Each row is followed by its class number.
[  49   18  130  114  101  119   58  174  187  180  167   56   11  165
  -10 -197  -25 -278  313  -63   -7   99   84   17  -74  165   61   41
   38  -31   57 -127   15 -113   40 -157 -588  188]
2
[  31   42 -115  -27   80  112 -262  -44 -173  203 -131   32  179 -312
   88  382   -6  342  -60  -95  110  242  188  -80  -57  -84  -41   76
   46  -35  191  -53  -23 -106 -104   94  -92  -68]
1
[   3   52  -11   18  138 -119  -64 -136   41 -142   12  -52   -9  -46
  -95   37   89   -6  -18 -123  -41  -92   98 -174   88  -27  122 -123
   -5   80   85   65  -44   20   44  -59  -39  -50]
4
[ 227  479  -81 -190 -385   44  -55 -119  156   57 -278  105 -469  -41
  453 -126  345 -304  -50  110  -88   52  111  106 -635 -376 -418  243
 -541  417  226   18 -174    9  362  496 -328  436]
0
[ -41   77 -154  -47  -49  -16  217   36  169   59  132   13   61  168
   54 -103  -23  -24  233 -123  -13  -15    2   16  149   22  173   59
   10   76  -39 -109   79   44  149   10 -101  -57]
6
[ 104 -231 -475  -70 -261  138 -165 -442  157  -93   69 -281 -406   40
 -129 -452 -195  -45  -20   44 -339  -48  641   -6 -329  -64  103 -116
 -575  315  129   88 -155  334  438 -276   95 -144]
2
[ -59  125 -255  390 -628   22  334 -138  -31  299  107   88 -273  400
  455 -620 -185 -322  201  100 -149 -477 -105  588  218   61  150  120
 -409  248 -138 -231  -15  103  533   88  133  143]
4
[-333   94 -363  -50  -12  285   92  -14 -375  264  399  136   -2 -337
  225  -79 -212  -94  101 -261 -156 -197 -122  132 -121 -154   64  150
 -244  223 -359  407  -10   24  255  281 -366  340]
3
[ 176  -60  245  -24 -161  155  140  -85 -146   18  -70 -125   -2   69
   20  -94   45 -181  271    8  -20  -46  151  -81   31  -68  109   93
  -49 -114  268 -151  127  153  -30 -262 -107 -187]
0
[ -32  199 -288 -200 -346 -330  228 -324  428 -581   13  162   28  169
  337  434   54  197 -355  118   55 -147 -332  113   37  211  -20 -193
  138 -165    3 -217 -144  116 -317  147  761  -68]
1
[  36 -147  181 -398  354   63   13 -295  517  528   32   71    2  368
  334  210   19 -506  123  242 -501 -125  387 -184  -68  111  250  176
  -84  546  -83 -288 -517  395   27   98   24 -136]
7
[ -21  152   52  -45   -6  -71    7  -40   -6  -48 -162   57  -84   66
    6   80   24  -12  -37   25  -46    8  -18   -6  -18   -8  -68   63
   76   13   11 -107   19   24   19   18   66   -5]
6
[-157   18  195  185  -98 -217 -211  179   40   88 -441  144  328 -231
  427  -26  -50  138 -472  279  129   -8 -449  230  671 -218  -84 -193
  -64 -146   88 -416  546 -122 -230  439  691  248]
9
[ 116    0   37 -149 -320  275  543  161  284  -97  180   63   65  103
  -89 -734   -5 -529  376   78  302  453  236  162 -106 -172  128  -51
 -426 -434  203  172    5 -106   75 -533 -362 -176]
1
[-201 -538 -573   54  157 -435 -243   59 -322   40  326 -117  395 -165
  164   17 -202  122    1  178   28 -482 -568  308  714  -36  114  122
  407 -589 -105 -241  459   14    7  262  525  113]
3
[  85  354 -355   16  159  -76 -718 -152 -565  598  -18  165   64 -306
  115  190  129  567  -61 -204  -27 -213 -218  -21 -177   -7 -589  138
   15  -34   51  -50   99  -34   82  309 -480   63]
7
[   5 -167  -43 -183   12  -88  -25  102   51 -100    7  -36  196  172
 -115  224   87 -156   19    5  125  -76   52 -333  159  -71   86   44
   49   20  -70  -37  -78   84 -161  117   46 -209]
3
[ 186 -150  -29  -89 -216   33  -92  -18 -145   37  -36  -69  -83 -173
   37   34   64  -25   70   78  117 -189   -9    2 -285 -176 -124  -38
 -197  -56   81   26  277  -79   57  -56 -102  -47]
1
[ -46  110  -42   -1   47  -91   -6  -85   -7   37  -72   74  -92   78
   65  215  -20   98 -102  -54 -132 -108   16  -35  -57   48  -17   82
  149  111  -61  -58  -38   53  145  128   -2  -11]
8
[-112   22  -51   -6   13  -40  -51  -35   -8   17  -25   29  -14    0
  -13  -10   52  -73 -109   42  -33  -56   -7  -42   19  -72    3    8
   10  169  -10  -85  -87  -23    4   38   46   24]
5
[  77  370   45 -177 -352  345  539  -68 -109 -566 -171   -4 -110 -162
  216  172   27 -264  103  -43  120   88  -83  420 -118  -10 -362 -291
 -129 -489  205  395  104  -53  -42 -458  259 -103]
3
[-175  338  370  230  522   23 -368 -185  -43  159  334 -174 -367 -308
 -381  -63  286  543  192 -269  372  -31    3 -214  271  205 -339 -312
  114 -152  272  151  455   18 -187 -365   14  405]
6
[ 114  180 -242  153  658  101 -301 -211 -245  214 -275 -169 -424 -121
 -163   42  258  643 -213   12  -11  623 -152   30 -143  143 -513  -58
 -238    2  209 -256  653 -157  208 -389   34 -159]
3
[ -46  206   19  -22 -443   94  -33    0   92 -226 -418 -161  -35  127
  -69 -515 -244 -678   38   80 -411 -158  256  226   68 -389  102 -267
 -165 -153    6   17 -130  282  172 -193  -29   25]
7
[ -23  179  -93  118 -303   26   21  -48 -179  -21   40   46  142   31
 -123   94 -202  -65   78  -57  248  219  205   12   55   78   48   97
  127 -298  -24  122  -72  -62  -26  -50  117  -80]
6
[ 252 -193 -384   84  -93  127   14 -104   65 -147 -281 -105   77  163
  283   90  505  413   33   -7 -130  -93  -78  128 -460  121 -309 -241
   19  415  498 -296  133  127  -67  277  436  -49]
7
[ -93   84  -29 -158  -65   51  203  100 -140 -167    1   64  114   13
  -99  -28   82  -15  134  -73  166 -107   17   11  248  -76  -13  -92
  -11  -50    2   54   87  -85  -62 -138  -69  -26]
0
[-111  -31 -317  -26   27   86  -53  143 -211 -242   90   97   63 -116
 -106   71  116  -27    9   20  205  -66  -36 -106  182  -43  237  -64
 -108   39  -61   14  -96   52  -66   76   -6 -135]
9
[ 487  140  -64  -18 -259  -62  507 -156  824  576 -304   32 -529  460
  751  369  226   32  180  130 -195  152  109  103 -533  -70  -10   31
 -517  744  -14  -65 -109 -411  541  429  -30  189]
1
[  71   77   38  -48    9  -52  -56  -31    7  -19 -202   19  -28   72
   59  183   95   85 -189  102   10   44  123 -117 -212   51  -69   55
   70  119   -2   21 -154  -15 -125  -27  210   59]
4
[  93 -260  -34  300   99  351 -275   36 -375  -81  -66  110 -227 -522
 -538  188   -1  551 -215 -375  209  143  374  -73 -176 -272  192 -130
 -307  343   -3  530 -274 -266  166 -341 -667 -129]
6
[  36  -55 -192 -126 -178  103  169   90  192 -208   86   35  104  172
  129   32   50 -168   14    3   53 -157   27   54   44  -97  156 -173
   -3 -112   30    2 -116  -25  -31 -118  -72  -18]
3
[-364  134  -93  314 -156   40  400    6  118 -376   88   39 -335 -224
  430  -28  -31  399  304  -68  356  -59   96  571  269   92 -171 -516
 -109 -120   15  278  360 -254  -50 -410  602  244]
1
[  92  107  -73  -33   77   25 -365   58 -107 -165  -83  -92   70 -323
  155  201  -29   82  -68  175   16  212   28   97 -158   28 -144   23
  159 -147   78  -73   99   -8  -67  -30  320   -7]
6
[  90  153  567 -154   73 -118  -16   43 -383 -108 -165 -298 -254  143
  -89 -177  255 -279  308 -122   -7 -269 -170   80 -223   73 -402   89
 -140  294  212  171   84  -31  227 -300  130   83]
6
[  60   63   62   23  -69  -79  -31  -60 -112  -84 -115  -42  -97   14
   59   16    5  -84  -41   92 -206  -53   -5   12 -125  -69  -25   17
    6   88   17   19  -89   78    2  -40   48   38]
1
[   0 -107   91   55 -226  -88 -132   37  -15 -199  -57 -184  -63 -170
 -117 -185   43  -23  203   24  212  -32  -62  -93  226 -133  -90   -8
 -300  105   46  -69   91   42  -86    1  370 -110]
7
[ -10 -219   26  643  321 -202 -288 -143  451  211  440 -147 -236 -117
  221 -240  -22  425  499 -246  -62   77 -478  139  -78  539  -41   33
  168  195    6 -223 -110 -160  263  158  543  324]
5
[ 175 -197 -563   18 -376 -182  680   52 -238 -148   96 -419 -147  -34
   35 -475   75 -232  255   53   53 -369 -172  -68  500 -130   16   28
 -646   62   81  121  415  164   48 -667   19 -401]
0
[-220  -98  412 -122  193  197  -21  -16  367  239  404 -171 -171  112
 -289 -330  108  234  222  -40  347  151   10 -313 -211   38  206  273
  -42    7 -156 -387  160 -137 -211   36 -448   -1]
3
[ 105  -32  172  -15 -125    0  -60  198 -195  -93 -290   38  178 -153
   57   47  -32  -73   65   74  -10  104   -5   61   92  -85 -107   85
   33  -30   74  -90   31  -67 -140 -112   46  -33]
0
[-181  252  101  332  391 -338 -642  -21  -51  272  101 -213 -287  154
 -147  -38  298  640 -285 -201  321 -253 -197 -459  -32  300 -446  138
  -44  811 -200  -62   83 -132  219  428  598  712]
4
[  35   10  139  -33   10    5  -22  -97    0  -62 -141   28 -152  116
   12  285   -1   58 -154   51   35  -86  194  -86 -134  -50  -74  138
  104   43   -6   -1 -163   29   77  -43  105  -60]
7
[  79   98  -17    5   -8  -63  -26  -54  138  -13 -103    8  -58  191
   26   33   23  -80 -161   24  -92   99  152  -99 -188  -49   62   74
   63   70   57  -89  -80   40  108  -26  -81  -46]
6
[   2  103  -60 -103 -105  -85   15 -125   15 -122   18  -19   93   85
  -27   23   38   17  -70   20  -48  -97   40  -20  -47   79 -200   -8
  138  -11   10  -62  -21   25  -10   39  164 -114]
0
[  79 -278 -146 -168  119   45 -121  -21  -58  -12  152  -80   97   -3
  -20   92  104 -162   43   57   42 -168  132 -248 -106  -74  128   47
 -185  148   50  -59  -16  127   30  201 -238 -215]
1
[  98    9   58   26   58   40    1 -121   98  -77  -96  -66  -48  137
    3   85  112   50  -86   34   13   10  121 -162 -112    3  -14   18
   86    3   28  -46  -93   48  -54 -118    4   22]
8
[-410  374  258  130  -16 -174  -43   36 -254   -5 -138 -203   36  316
 -301  130   71  289  224 -284  740   48  162   12   42  489 -210  365
  215  392 -448  112 -186 -102 -149 -306  677  327]
1
[ 360   22  250   56 -117  188   99  -90  862  187  296 -178 -459 -105
  -49 -381   43  889  266  145  636  -72  -95  349  -81  310   82 -102
 -192 -574 -103 -105  283  -64   61 -271   23   44]
1
[  18  478 -201 -386  385   43 -197  427  240  374 -410  213    9  -95
  288  520  149   72 -484  272  261  406   89   20 -698  127 -246 -496
 -194  -35 -263  300  283 -612 -184  261 -339  313]
9
[-338 -151  147  -21  526  -34 -253  233  264  684  156  -12 -358  260
  -92   24  182  226 -137  -13   71  -14  -17  -18 -278   88 -246  -48
  215  178  183 -195  597   12  371  484  194  123]
5
[  27 -125  -70   36  251   -1  127  216 -524  210  -89  -97  -55  128
  328  330   18 -175  113  192 -207 -409 -194  430  107  229  156  173
  155  288  -14  113 -108  -54  348  155  323  289]
9
[ 316 -264  498  -12   80  -37 -313 -172  -81 -213 -161 -365  162 -430
 -310 -610  216   18 -279  242  235  763  516 -377 -605 -140 -397  208
 -578  347  295  205  239 -116 -340 -294 -174   46]
2
[  53  191   -4  -43  -16   11    0 -116  -31  -57  -88   34   29  144
   40  298   86   53 -150   46   78   67  112  -84  -39    7   20   60
  154  -28   76  -20 -187   26  -73  -21  179  -21]
7
[ 241   -9  363 -136 -681   24  616 -395  287   89 -461  141 -148  642
  289 -171   25 -211  148  288  -13 -301  275  111  -85    9  296   54
 -164  -22  129 -307 -133  202  -71  -78  347  -75]
6
[  99   68  -97   75 -180   61 -328  117 -509  -21 -172  -73  204   34
  -81  141  -91   89 -208  -26   -8  133  366  -51 -274  -83   91   18
  155 -107  183  135   65  149  -80   34 -242 -134]
6
[ -49  -39 -251 -239  102  -44   93   62  -93 -152  168    7  180  -58
  -66  -38  124   26   37   59  234 -200  -35  -22   75   58  141   -2
   47 -158  -14  124   34   12    4  173   80  -55]
2
[-305   10  452    8  -55    6  -79   23   57 -108  392 -117   -4 -316
 -256 -699  -69  -97  124  382  220 -194   -1  204  460   37  537  104
   38  -38  -55 -110 -257  143 -143  102  603  375]
1
[ 27  39  -1   3 -98 -54  -2 -56 -15 -62 -42   7 -70 109  19  94  57  -3
 -82  76 103  16  83 -90  43 -55   1  92 -35 -14 -16  -9 -76  45 -41  24
  76 -62]
3
[-459  192  -29  -66  486  284 -562   95 -266  239  234  -44 -527 -310
 -434  -47  -46  428   58  -84  -99   70 -149  -13 -251  101  223 -279
  -27 -107  -36  -37  165   73   22  474 -285  -47]
5
[-392  666   48 -369   99 -257 -458  256  104 -557  -83 -198  236 -154
 -229  -68   94  323 -231   -9  292  223   21   60  102  155 -546 -187
  360  -27  -34 -123  386  -10 -192  -44  650  246]
9
[ 446  245 -125  242 -267   60   -3 -195 -159  182 -289  256  210 -143
  285 -289  -44  -74   70 -116 -197  676  506   95  -63  -14   46  264
 -380  110  548  115 -333  247   85 -333 -448   54]
2
[ 529  201  428 -303 -421 -202   72  129   84   26 -219  137 -137    0
  143  136  430   17   80  268  296   98  106  164 -139 -385  176  575
 -144  541   26  140 -557 -165  115 -121 -118  220]
5
[ -98   25  -25   14  -66  -76  -23 -100   -3  -50   -1   10   10   90
   -8   39  -32   18 -137   22   46  -66  126 -132  -19   -8   46   54
   43   23  -98   39  -86   49  -83   88  142   46]
4
[ 278  -29   93 -209  -84   16  -41 -502  311  104 -107  -61 -108  364
  -11  298  156  435  183 -162   98  315   78 -333 -215  142  -54  675
   14  -74  360 -619 -520  273  115  304  121 -760]
1
[-177  219  233  -63 -355 -203   56   60    3 -163   55   14  -73   21
  -62   53 -282 -218   25   66  121 -134   26  147  403   26 -125  -18
  -44  -59 -159   38  192  -84   56   38  260   52]
2
[  19  164  146    6   39  -68  -35 -143   91 -136  -77  -64  -49  139
  -52  123   63   -9  -75   25   10   25  125 -132  -30   77    5   38
  136   74  -11  -37 -101   34   21  -55  178   86]
9
[  33  126 -139   26 -204   -4  -22   33   29  105  141  124  129  -23
  209 -140 -156   27   -3  124 -115   79  106   19  236 -160   47   95
   58  -72 -158   37 -209   20   -8 -111   77   30]
0
[-202  361  287  209   26 -151 -221 -267 -305  113   -5 -136  -17 -301
 -588 -247 -191   49   22 -278 -183    2  356   44 -268  168 -424 -196
  187    4 -160  557  199   72   79  -51 -351  -50]
5
[ 152 -173   11   21   34  -36  133   28   84 -186   35  -33   91  268
  -11  192   81  -97  211  -51  181   97   90 -152  104   77  257   72
    5    5   18  -20 -124  -33    7  -33  -27 -124]
3
[  20   44   61  -12   14   59    5  -90   21  -36  -97   33  -52   56
   86  165  123  -60  -91    9   20 -107   78  -64 -165  -36  -68  -24
   52  117   25    5  -74   -5  -23  -59   58   20]
6
[ -85 -101   -9 -175   62  -38  -53  108 -136 -264  125  -34   76 -153
 -232 -113  111   97   47   53  230  -36   30  -89  119  -40   11   -7
  -64  -93   27   16  158   61 -122  169  -53 -202]
0
[ -17  -96 -210 -152  170   22   93   77  -14 -121   18   27   91   72
    7  307   70  142   77  -12  178  -76  -81   13  136    3   62 -117
  165 -304    5  -72  140  -78  -81 -159  -24 -188]
1
[  48 -130 -233   48  141  202   36    2 -101 -196  190 -177   46  111
   -5  -96   85   36  169   63  124   27   97 -143 -100   92  155   44
   98 -226   60  -57   32   92    4  -19   21  -75]
3
[  17   12  345 -288  -83 -135  361  112  420 -107 -186  -14  256  274
  -79  101   52 -384  173    6   77  318  236 -244  111  139   36   42
   40    2  295 -178 -302 -129 -178   99  181 -433]
0
[-220  360 -372 -187  316  162   -7    1 -191  -96 -531    5 -204   78
  248  180   38  226  -89 -138 -105   -8  101  164  -34   15 -358 -326
   64 -316  165  -59  517  214   38 -446  157  206]
0
[ -43  -51 -161 -297 -741  131  345   -5 -487 -371  188  110  167 -396
   59 -444 -114   -8  538  208  275 -106   81  601  425 -392  218  336
 -316   19  -54  -51  257   -1   48 -185   19  215]
1
[ 127  114  138  -15  -75  -66  -59 -158   51 -103 -146  -11  -29 -111
  -58  320   49   41  -87   -7    3  101   85 -193    3  -20  -22  186
  111   64   51  -72 -237   18  -87    0  129  -88]
0
[ 337   53  194 -161 -447  176   65  -14  709 -259 -108 -169   89 -472
  234  530  158  192  352 -118  579  132 -295  269 -164   79  -55  238
  316 -449  218 -212 -102   54 -162 -272  899  -76]
1
[-141   51 -448 -290 -309   43 -271 -184  -47 -351   88  -52  305 -654
  205   39 -291  122 -205  -13 -243  307  217  178  -93 -354  505  -84
 -181 -342  125   35   68  331 -388  240 -468 -263]
9
[ -26  112 -102 -174  -41   38   38    3 -140 -295   34   25  145  -33
 -107   93   66  108  -47   -7  289  -35  -27  -28  123  -41 -109  -47
  -25  -59 -107   98   24 -164  -55  -44   87  -26]
6
